Here is a tiny trained network, its code and every weight. The questions are about switching its units off for an input and a class, where a switched-off unit gives its printed mean instead of its output.

import numpy as np


def w(rows, s, z=0):
    codes = np.array(rows[::2]) - 128.0
    scale = np.full(codes.shape[1], s)
    scale[-1] = z or s
    return codes * scale


def f(y):
    return np.maximum(y, 0)


def log_softmax(a):
    a = a - a.max(-1, keepdims=True)
    return a - np.log(np.exp(a).sum(-1, keepdims=True))


def net(x, mask):
    res = np.array(x, float).reshape(1, 7) / 4 @ E
    y = f(res @ A[0][:, :-1].T + A[0][:, -1])
    res = res + np.where(mask, y, B[0][:, -1]) @ B[0][:, :-1]
    return log_softmax(res[-1] @ U[:, :-1].T + U[:, -1])


A, B = {}, {}
E = w([
[136,126,129,130,128],'x0',
[134,130,126,129,127],'x1',
[146,170,254,217,131],'x2',
[124,58,211,65,19],'x3',
[47,137,40,224,21],'x4',
[124,127,128,130,129],'x5',
[111,227,135,64,73],'x6',
],0.0091)
A[0] = w([
[118,103,93,94,109,99],'N0',
[48,212,169,105,114,149],'N1',
[98,193,117,95,90,161],'N2',
[77,100,58,63,136,127],'N3',
[113,108,80,48,133,34],'N4',
[49,36,128,178,156,131],'N5',
[59,148,105,167,84,2],'N6',
[148,254,21,184,228,143],'N7',
[142,87,129,102,75,79],'N8',
[123,218,107,95,82,110],'N9',
[145,154,226,189,110,87],'N10',
[11,106,77,216,38,52],'N11',
[135,211,117,67,108,106],'N12',
[154,75,62,87,117,39],'N13',
[179,102,145,125,7,80],'N14',
],0.0099,0.0044)
B[0] = w([
[112,167,141,192,131,160],'N0',
[127,32,62,166,157,179],'N1',
[186,13,146,174,135,177],'N2',
[46,151,129,166,109,194],'N3',
[28,234,82,172,181,170],'N4',
[148,11,90,173,158,185],'N5',
[119,143,182,63,189,173],'N6',
[131,89,254,120,14,247],'N7',
[111,66,214,130,105,160],'N8',
[151,82,97,184,190,175],'N9',
[37,215,40,188,190,202],'N10',
[197,187,211,46,249,244],'N11',
[190,60,144,210,205,170],'N12',
[58,145,141,159,187,170],'N13',
[119,127,147,140,68,186],'N14',
],0.0069,0.012)
U = w([
[180,67,93,182,159,35],'0',
[168,215,172,22,193,121],'1',
[58,249,108,187,119,100],'2',
[143,152,133,134,115,254],'3',
[126,139,189,133,30,52],'4',
[142,149,120,131,118,220],'5',
[141,145,125,130,131,189],'6',
[167,229,75,42,76,54],'7',
],0.012,0.0082)

Each question gives the input, the list of numbers given to net, and the class t.
The units are the neurons (one row each of A and B). Each row of codes is followed by its name. A weight is (code - 128) times the scale printed after its matrix; where a second scale follows, it is the last column's (A, B and U).
mask holds one flag per neuron, in row order. A switched-off neuron (its flag False) gives its mean, the last column of its row in B, instead of its output. The means were averaged over made-up inputs and are rounded, as every weight is.
A unit's drop is (log p(t) with every unit on - log p(t) with that unit switched off) / (log p(t) with every unit on - log p(t) with every unit switched off).
The circuit of an input: a set's keep is (log p(t) with only the set's units on - log p(t) with every unit switched off) / (log p(t) with every unit on - log p(t) with every unit switched off). Starting from the 12 units with the biggest drops (on a tie, the unit counted first), units are removed one at a time, each time the one whose removal leaves the highest keep (on an exact tie, the one counted first), for as long as the keep stays at least 0.8.
units of the circuit, in order: the units of the circuit, biggest drop first
most important unit: the unit with the biggest drop
top k neurons: the k neurons with the biggest drops, biggest first
drop of u: that unit's drop, to one decimal
input [-3,5,8,-1,-2,6,8], class 0: units of the circuit, in order -> (N1 N12)
input [7,1,-5,5,-3,0,5], class 6: most important unit -> N7
input [8,-4,3,7,7,0,-5], class 6: top 3 neurons -> (N5 N11 N7)
input [1,4,-8,5,-8,-3,8], class 0: units of the circuit, in order -> (N12 N11)
input [8,5,-8,5,6,-6,1], class 2: top 4 neurons -> (N3 N4 N0 N13)
input [3,2,7,-7,-5,-1,7], class 0: top 2 neurons -> (N1 N12)
input [-5,5,-8,5,-4,-3,5], class 2: top 2 neurons -> (N4 N3)
input [2,-8,1,6,-4,0,5], class 5: units of the circuit, in order -> (N7 N11)
input [1,-3,3,0,5,-5,2], class 1: units of the circuit, in order -> (N11 N6)
input [-1,2,3,-7,-4,-2,-4], class 4: top 2 neurons -> (N7 N11)
input [1,-8,-8,5,-2,-8,1], class 2: units of the circuit, in order -> (N4 N3)
input [8,-7,0,-6,1,8,8], class 0: units of the circuit, in order -> (N12 N2)
input [4,-6,-7,-1,1,2,1], class 2: units of the circuit, in order -> (N4 N3)
input [-8,-3,2,-8,2,-4,3], class 4: units of the circuit, in order -> (N7)
input [3,1,-5,2,6,0,8], class 0: top 4 neurons -> (N2 N9 N12 N1)
input [-2,1,-4,8,-7,-2,-5], class 4: top 3 neurons -> (N11 N8 N10)
input [-8,5,-6,5,-4,5,6], class 6: top 2 neurons -> (N4 N10)
input [-2,-3,2,6,6,-2,4], class 1: top 3 neurons -> (N11 N6 N7)
input [4,5,5,-8,-5,2,-4], class 4: top 2 neurons -> (N7 N11)
input [5,-4,-8,8,6,-7,0], class 2: units of the circuit, in order -> (N4)
input [2,-6,0,-7,2,-4,-1], class 4: drop of N7 -> 0.6
input [6,-4,-2,-7,7,-5,2], class 1: drop of N11 -> 0.9
input [6,3,8,1,0,7,4], class 2: drop of N10 -> 1.2
input [-7,8,4,-1,-6,2,5], class 5: drop of N11 -> 0.8
